Below are the code and all the weights of a small trained network. Each question names an input and a target symbol and asks about switching units off, where a switched-off unit gives its printed mean instead of its output.

import numpy as np


def w(rows, s, z=0):
    codes = np.array(rows[::2]) - 128.0
    scale = np.full(codes.shape[1], s)
    scale[-1] = z or s
    return codes * scale


def norm(h):
    return h / np.sqrt((h * h).mean(-1, keepdims=True) + 1e-5)


def f(y):
    return np.maximum(y, 0)


def softmax(a):
    e = np.exp(a - a.max(-1, keepdims=True))
    return e / e.sum(-1, keepdims=True)


def log_softmax(a):
    a = a - a.max(-1, keepdims=True)
    return a - np.log(np.exp(a).sum(-1, keepdims=True))


def net(x, mask):
    ids = ['Ψαγδεζω'.index(c) for c in x.split()]
    T = len(ids)
    res = E[ids] + P[:T]
    q, k, v = (norm(res) @ M[0].T for M in (Q, K, V))
    z = softmax(np.where(np.tri(T) > 0, q @ k.T / 3**0.5, -1e9)) @ v
    res = res + np.where(mask[0], z, O[0][:, -1]) @ O[0][:, :-1]
    y = f(norm(res) @ A[0][:, :-1].T + A[0][:, -1])
    res = res + np.where(mask[1:13], y, B[0][:, -1]) @ B[0][:, :-1]
    return log_softmax(norm(res)[-1] @ U[:, :-1].T + U[:, -1])


Q, K, V, O, A, B = {}, {}, {}, {}, {}, {}
E = w([
[197,14,157,162,143,140,120,102,131],'Ψ',
[114,82,141,44,74,197,96,233,58],'α',
[143,87,190,90,185,60,107,118,177],'γ',
[254,169,181,95,196,36,185,147,85],'δ',
[74,102,177,4,151,165,79,154,139],'ε',
[175,135,193,117,128,87,156,180,62],'ζ',
[171,108,211,12,176,81,163,123,87],'ω',
],0.0079)
P = w([
[82,157,124,160,163,159,110,181,136],'0',
[148,56,87,101,154,85,246,107,205],'1',
[119,140,133,132,33,101,170,68,132],'2',
[160,182,168,136,138,148,72,166,157],'3',
[143,72,101,114,134,97,237,111,222],'4',
[97,150,69,177,135,111,111,109,96],'5',
[163,127,161,124,124,121,86,181,127],'6',
[149,77,96,100,123,113,248,118,203],'7',
[116,167,97,143,50,119,125,70,162],'8',
[174,111,133,90,122,173,77,187,97],'9',
[142,76,104,103,123,118,243,115,218],'10',
[95,118,136,185,107,141,111,62,76],'11',
[151,89,144,85,159,178,58,165,148],'12',
],0.015)
Q[0] = w([
[97,134,135,175,160,115,53,96,44],'H1',
[102,109,77,145,200,126,169,245,146],'H1',
[125,131,192,140,132,171,162,117,112],'H1',
],0.011)
K[0] = w([
[167,157,142,100,6,113,92,73,138],'H1',
[155,72,226,118,149,155,171,149,158],'H1',
[153,140,96,151,140,120,73,148,191],'H1',
],0.011)
V[0] = w([
[59,49,154,102,84,158,42,74,148],'H1',
[254,72,42,125,104,185,181,143,123],'H1',
[53,170,138,214,75,152,114,161,96],'H1',
],0.0079)
O[0] = w([
[193,170,85,131,76,147,209,199,205,29],'H1',
[85,59,212,63,117,16,201,111,192,5],'H1',
[91,66,131,191,203,124,199,254,201,125],'H1',
],0.0098,0.002)
A[0] = w([
[70,98,132,103,144,106,171,73,121,199],'N1',
[150,94,125,78,145,153,162,84,163,88],'N2',
[85,82,91,158,67,103,161,115,143,178],'N3',
[186,72,128,101,105,108,155,213,188,2],'N4',
[219,118,143,158,125,114,79,164,156,207],'N5',
[89,91,173,152,226,106,93,215,118,171],'N6',
[95,110,95,93,126,186,121,160,118,175],'N7',
[139,135,104,89,22,97,174,57,148,155],'N8',
[104,149,126,65,130,87,136,184,112,109],'N9',
[134,129,206,123,116,107,14,85,77,146],'N10',
[122,187,219,110,210,131,44,252,77,97],'N11',
[154,145,119,135,118,125,29,104,65,151],'N12',
],0.011,0.0051)
B[0] = w([
[42,178,146,150,141,141,183,98,111,181],'N1',
[171,164,109,128,87,119,61,177,101,167],'N2',
[135,166,157,100,167,85,173,102,164,169],'N3',
[153,130,114,52,91,129,69,103,103,184],'N4',
[58,116,128,82,112,123,153,113,110,207],'N5',
[168,100,148,107,117,208,82,194,127,192],'N6',
[118,137,125,165,139,65,153,86,144,164],'N7',
[147,113,161,254,167,84,28,128,172,177],'N8',
[99,120,153,131,139,176,175,106,170,150],'N9',
[155,79,19,108,102,54,145,211,126,248],'N10',
[75,61,238,131,179,244,180,243,168,200],'N11',
[127,126,195,52,119,196,131,108,158,218],'N12',
],0.011,0.012)
U = w([
[138,150,155,83,77,137,196,136,190,4],'Ψ',
[97,174,177,195,114,95,112,92,136,248],'α',
[117,183,54,205,87,143,164,142,115,193],'γ',
[46,130,116,126,87,96,122,123,43,175],'δ',
[189,149,92,156,72,123,2,159,95,81],'ε',
[119,138,178,180,155,189,86,194,120,124],'ζ',
[120,185,166,118,80,196,100,43,81,148],'ω',
],0.008,0.0031)

Each question gives the input, a string of symbols that net reads in full, and the target symbol t.
The units are the heads (3 rows each of Q, K, V and O) and the neurons (one row each of A and B). Each row of codes is followed by its name. A weight is (code - 128) times the scale printed after its matrix; where a second scale follows, it is the last column's (O, A, B and U).
mask holds one flag per unit, heads first, then neurons. A switched-off unit (its flag False) gives its mean, the last column of its rows in O or B, instead of its output. The means were averaged over made-up inputs and are rounded, as every weight is.
A unit's drop is (log p(t) with every unit on - log p(t) with that unit switched off) / (log p(t) with every unit on - log p(t) with every unit switched off).
The circuit of an input: a set's keep is (log p(t) with only the set's units on - log p(t) with every unit switched off) / (log p(t) with every unit on - log p(t) with every unit switched off). Starting from the 12 units with the biggest drops (on a tie, the unit counted first), units are removed one at a time, each time the one whose removal leaves the highest keep (on an exact tie, the one counted first), for as long as the keep stays at least 0.8.
circuit, biggest first: the units of the circuit, biggest drop first
most important unit: the unit with the biggest drop
top k neurons: the k neurons with the biggest drops, biggest first
input ω ζ Ψ Ψ γ γ δ γ γ Ψ α α, target ω: circuit, biggest first -> H1, N10, N11
input γ ε ε ζ Ψ α δ γ, target γ: circuit, biggest first -> H1, N11, N6
input γ γ Ψ ε γ ε Ψ ε ε γ Ψ γ γ, target ε: circuit, biggest first -> H1, N10
input γ ζ Ψ Ψ δ δ Ψ Ψ γ, target δ: circuit, biggest first -> H1, N10
input α ε ε Ψ γ δ, target γ: circuit, biggest first -> H1, N6
input γ Ψ Ψ, target ω: top 3 neurons -> N10, N11, N12
input Ψ Ψ ε ζ Ψ δ ε ζ Ψ γ ζ ζ, target α: circuit, biggest first -> H1, N8, N10, N11
input Ψ δ α Ψ Ψ γ, target Ψ: circuit, biggest first -> H1, N8
input δ ε δ α Ψ, target δ: top 3 neurons -> N1, N11, N10
input ζ Ψ α α ε Ψ α ω ε, target α: most important unit -> N8
input ζ Ψ α α ε ζ, target Ψ: circuit, biggest first -> H1, N10, N11
input γ Ψ Ψ ζ α, target γ: circuit, biggest first -> H1, N11, N7
input ζ Ψ Ψ Ψ ζ ζ α γ δ Ψ α, target ζ: top 2 neurons -> N6, N10
input Ψ γ γ γ δ ε γ Ψ α, target γ: most important unit -> H1
input δ δ ε Ψ γ γ, target γ: top 2 neurons -> N12, N11
input γ ω α ε ζ δ ε γ Ψ Ψ ζ, target γ: top 2 neurons -> N11, N12
input ω δ δ, target ε: top 2 neurons -> N10, N8
input Ψ Ψ ω ω γ ω Ψ γ ζ, target ε: top 2 neurons -> N10, N11
input γ ζ δ Ψ Ψ δ, target δ: top 2 neurons -> N10, N1
input α Ψ γ δ δ Ψ ζ ω γ Ψ γ, target α: top neuron -> N8
